cols: H W R Q K M
[-87  60 -19 -44  44 -31]  gep
[ 10  -7   1  10 -11   2]  Kosi
[-87  60 -19  -9 114 -80]  nuku
[-87 -87 -19  17  48 -62]  Gake
[  2 -66   3  -4 -54  25]  pur
[  2 -87  48 -19  17 -29]  fuv
[ -6  48   2 -86  56 -56]  dege
down: [-31   2 -80 -62  25 -29]
M
both Kosi fuv: 
[2]
both dege Kosi: 
[2]
down: [-19 -19   3]
R
which: [-87  48 -19]
fuv
which: [-87 -87 -19  17  48]
Gake

cols: D X P Y L
[-98   5 -10  14   4] -> Niv
[ 78   5 -10  14 106] -> zurus
[ 93   5 -10   0   3] -> Bani
[ 78   5 -10 -27 -18] -> karug
[ 78 -10  93   5 -27] -> Fito
[  5   5 -10 -27  95] -> Fes
[ 78   5 -10  14  65] -> soki
which: [ 78   5 -10  14 106]
zurus
which: [ 78   5 -10 -27 -18]
karug
which: [  5 -10 -27 -18]
karug
which: [  5   5 -10 -27  95]
Fes
which: [-10   0]
Bani
which: [ 93   5 -10   0   3]
Bani

cols: G F E J V
[-15 -62  24 -68 107] = tegir
[-67  -2  15  13 -64] = konis
[-67  -2  15  13  -1] = zaso
[-22  -5  30  78 -39] = Madav
[ 25  38   7   4 -23] = saton
[-11  24 -51 -66 112] = Nefen
[47  4  7 38  1] = resab
[ 39 -42  15  26  24] = luvun
[-12  29   7  -3 -55] = zelez
which: [ 25  38   7   4 -23]
saton
down: [ 13  13  78   4 -66  38  26  -3]
J
which: [ 4  7 38]
resab
down: [47 39]
G
down: [ -1 -39 -23 112   1]
V

cols: S T A B Z N U
[-73 -63 -97 -72 -86 -28   4] : luz
[-16  20 -33 -19  33 104 -54] : rop
[-86 -63 -72 -55 -73  30 -16] : kog
[ 50  27  47 -42  46 -55 -16] : nazu
[ 20  16  31 -61  26  23  12] : Mizu
[ 24   3  18 -17  20 -33 -19] : tiso
which: [-17  20 -33 -19]
tiso
both nazu rop: 
[-16]
which: [23 12]
Mizu
which: [-73 -63 -97 -72 -86]
luz
down: [-54 -16 -16  12]
U
which: [24  3]
tiso
down: [ 33 -73]
Z

cols: Dele fuf mipe bulim
[-88  34  -8  -9]  dop
[  64 -123   91    3]  Zaliz
[-28  -8  27 -37]  lur
[-88  77 -70  17]  Mato
[ -6  17 -70  77]  Zari
[-26  29  28 -15]  sor
[-105    4   38  -89]  mutu
[  4 -54  30  -7]  leroz
which: [ 77 -70  17]
Mato
which: [-54  30]
leroz
which: [30 -7]
leroz
both lur dop: 
[-8]
down: [-8 77]
fuf
both dop Mato: 
[-88]

cols: gumek Timip tivab mumu kab koz
[ 1 27 38  0 -1  1] : tefo
[38  1 27  8 -1 -6] : kapen
[ 7  0  4  2  0 -1] : kep
[21  1 15  7  0 -3] : bolo
[ 69   5  52  19  -3 -13] : tet
[21  1 15  7 -1 35] : zem
down: [38 27  4]
tivab
which: [ 7 -1]
zem
which: [21  1 15  7  0 -3]
bolo
both kapen bolo: 
[1]
which: [38  1 27]
kapen
down: [ 0 -3]
kab
down: [27  4 15 52 15]
tivab

cols: Satoz nat burom voma fur sef fugu fidu
[-115   49  -73  -15  -17  -18  -26  -17] = bif
[ 36  -1  25  -1  46 -45 -31 -99] = Defa
[  80  -35   82   -1   14  -31   46 -108] = sipef
[ 1  1 -1 -3  1  5 -3 -2] = kuzu
[ 97 -41   1   8 -45 -95   9 -56] = tupov
down: [36 80  1 97]
Satoz
down: [-31   5]
sef
both tupov Defa: 
[-45]
which: [ -1  14 -31  46]
sipef

cols: Fem Vegi moduz Zodov
[-91   5   0 -31]  Piv
[ 10   5   0 -31]  Pevut
[  10  -83 -102    1]  zub
down: [-31   1]
Zodov
which: [ -83 -102    1]
zub

cols: Zal bebi zipid Voni danut Fevos
[-54   4 -93 -86 -25 -14]  Muk
[-1 -5 -2  4  0 -4]  kovog
[ -3 -27   0  19 -14  32]  let
[-8 -3 -3  1 -2  4]  sos
[ -1  -5  -2 -27   0  -4]  lila
[-7 -3 -5  4  6  2]  dut
[-6 -2  3  1  9  2]  zepes
down: [  1 -27]
Voni
which: [ 0 19]
let
both dut Muk: 
[4]
down: [-27  -3  -5  -3]
bebi
which: [ -2 -27   0]
lila
down: [ 4 -4  2]
Fevos
which: [-2  3  1  9]
zepes

cols: Didi Fodi Vona zom pili favab mazam
[ -2 100 -93 -31  39   5 -10] = geso
[-53 -21  12 -54 -20  10  77] = Mam
[ 63 -37 -32  17   2   6 -21] = Gida
[-53 -21 -24 -54 -20  10  77] = zoko
[-55 -37   2 -77  68   6 -56] = podar
[-55 -37   2 -77  68   6   3] = tep
[ 26  96 -39 -64  28  40  36] = vusi
[ -2 100 -93  48 -44  41  -1] = buzi
which: [-55 -37   2 -77  68   6 -56]
podar
down: [  2   2 -39]
Vona

